Below is a small trained network, with its code and all its weights. Each question gives an input and a class and asks what happens when units are switched off, that is, made to give their printed mean instead of their output.

import numpy as np


def w(rows, s, z=0):
    codes = np.array(rows[::2]) - 128.0
    scale = np.full(codes.shape[1], s)
    scale[-1] = z or s
    return codes * scale


def f(y):
    return y / 2 * (1 + np.tanh(0.7978845608 * (y + 0.044715 * y**3)))


def log_softmax(a):
    a = a - a.max(-1, keepdims=True)
    return a - np.log(np.exp(a).sum(-1, keepdims=True))


def net(x, mask):
    res = np.array(x, float).reshape(1, 2) / 4 @ E
    y = f(res @ A[0][:, :-1].T + A[0][:, -1])
    res = res + np.where(mask, y, B[0][:, -1]) @ B[0][:, :-1]
    return log_softmax(res[-1] @ U[:, :-1].T + U[:, -1])


A, B = {}, {}
E = w([
[142,82,85,16,132,119],'x0',
[138,248,212,68,124,132],'x1',
],0.011)
A[0] = w([
[115,115,108,86,128,133,119],'N1',
[148,165,153,49,118,124,177],'N2',
[156,145,133,115,99,102,61],'N3',
[132,149,141,110,162,94,32],'N4',
[137,107,94,75,128,118,222],'N5',
[95,184,141,87,142,143,151],'N6',
[121,119,105,34,129,107,173],'N7',
[145,83,110,71,140,132,224],'N8',
[106,119,159,102,122,159,161],'N9',
[123,8,75,208,130,117,254],'N10',
[156,204,172,151,109,124,179],'N11',
[126,175,162,56,124,126,106],'N12',
[134,123,77,140,134,125,52],'N13',
[91,196,159,146,144,119,242],'N14',
[155,109,140,119,140,97,91],'N15',
[123,151,139,190,134,134,145],'N16',
[139,102,119,81,136,136,167],'N17',
[153,148,163,153,172,122,143],'N18',
[138,100,118,81,120,133,141],'N19',
],0.013,0.0031)
B[0] = w([
[93,110,111,83,88,158,145],'N1',
[135,102,126,106,231,103,175],'N2',
[140,152,113,94,115,177,130],'N3',
[149,149,100,85,99,194,132],'N4',
[51,104,165,153,134,96,167],'N5',
[174,155,121,97,157,136,165],'N6',
[32,114,188,131,127,143,176],'N7',
[34,124,148,146,143,70,172],'N8',
[146,102,158,134,172,101,136],'N9',
[160,121,46,250,176,134,252],'N10',
[226,142,185,112,96,112,188],'N11',
[174,137,75,66,165,184,174],'N12',
[138,181,95,99,111,161,141],'N13',
[187,181,215,171,137,61,182],'N14',
[118,126,105,101,102,161,128],'N15',
[114,97,153,147,47,142,169],'N16',
[86,98,157,124,114,133,154],'N17',
[162,94,152,114,89,114,150],'N18',
[69,143,133,98,98,138,152],'N19',
],0.024,0.018)
U = w([
[131,124,227,213,2,104,190],'0',
[137,102,16,219,183,114,142],'1',
[116,114,116,115,74,204,74],'2',
[210,152,138,115,175,97,170],'3',
[97,123,82,108,64,161,80],'4',
[37,94,143,115,154,99,179],'5',
[129,125,146,117,182,142,3],'6',
],0.0077,0.0037)

Each question gives the input, the list of numbers given to net, and the class t.
The units are the neurons (one row each of A and B). Each row of codes is followed by its name. A weight is (code - 128) times the scale printed after its matrix; where a second scale follows, it is the last column's (A, B and U).
mask holds one flag per neuron, in row order. A switched-off neuron (its flag False) gives its mean, the last column of its row in B, instead of its output. The means were averaged over made-up inputs and are rounded, as every weight is.
A unit's drop is (log p(t) with every unit on - log p(t) with that unit switched off) / (log p(t) with every unit on - log p(t) with every unit switched off).
The circuit of an input: a set's keep is (log p(t) with only the set's units on - log p(t) with every unit switched off) / (log p(t) with every unit on - log p(t) with every unit switched off). Starting from the 12 units with the biggest drops (on a tie, the unit counted first), units are removed one at a time, each time the one whose removal leaves the highest keep (on an exact tie, the one counted first), for as long as the keep stays at least 0.8.
circuit, biggest first: the units of the circuit, biggest drop first
k most important neurons: the k neurons with the biggest drops, biggest first
drop of u: that unit's drop, to one decimal
input [0,0], class 0: circuit, biggest first	[N10]
input [6,7], class 6: 2 most important neurons	[N12, N7]
input [7,8], class 6: 3 most important neurons	[N12, N6, N7]
input [7,-6], class 5: 4 most important neurons	[N7, N8, N5, N19]
input [-3,2], class 0: 3 most important neurons	[N10, N2, N12]
input [-2,2], class 3: 2 most important neurons	[N7, N5]
input [-2,1], class 0: 4 most important neurons	[N10, N12, N2, N6]
input [3,1], class 5: drop of N10	0.3
input [-2,0], class 0: drop of N10	1.8
input [-6,6], class 3: drop of N12	0.5
input [0,3], class 3: drop of N17	0.0
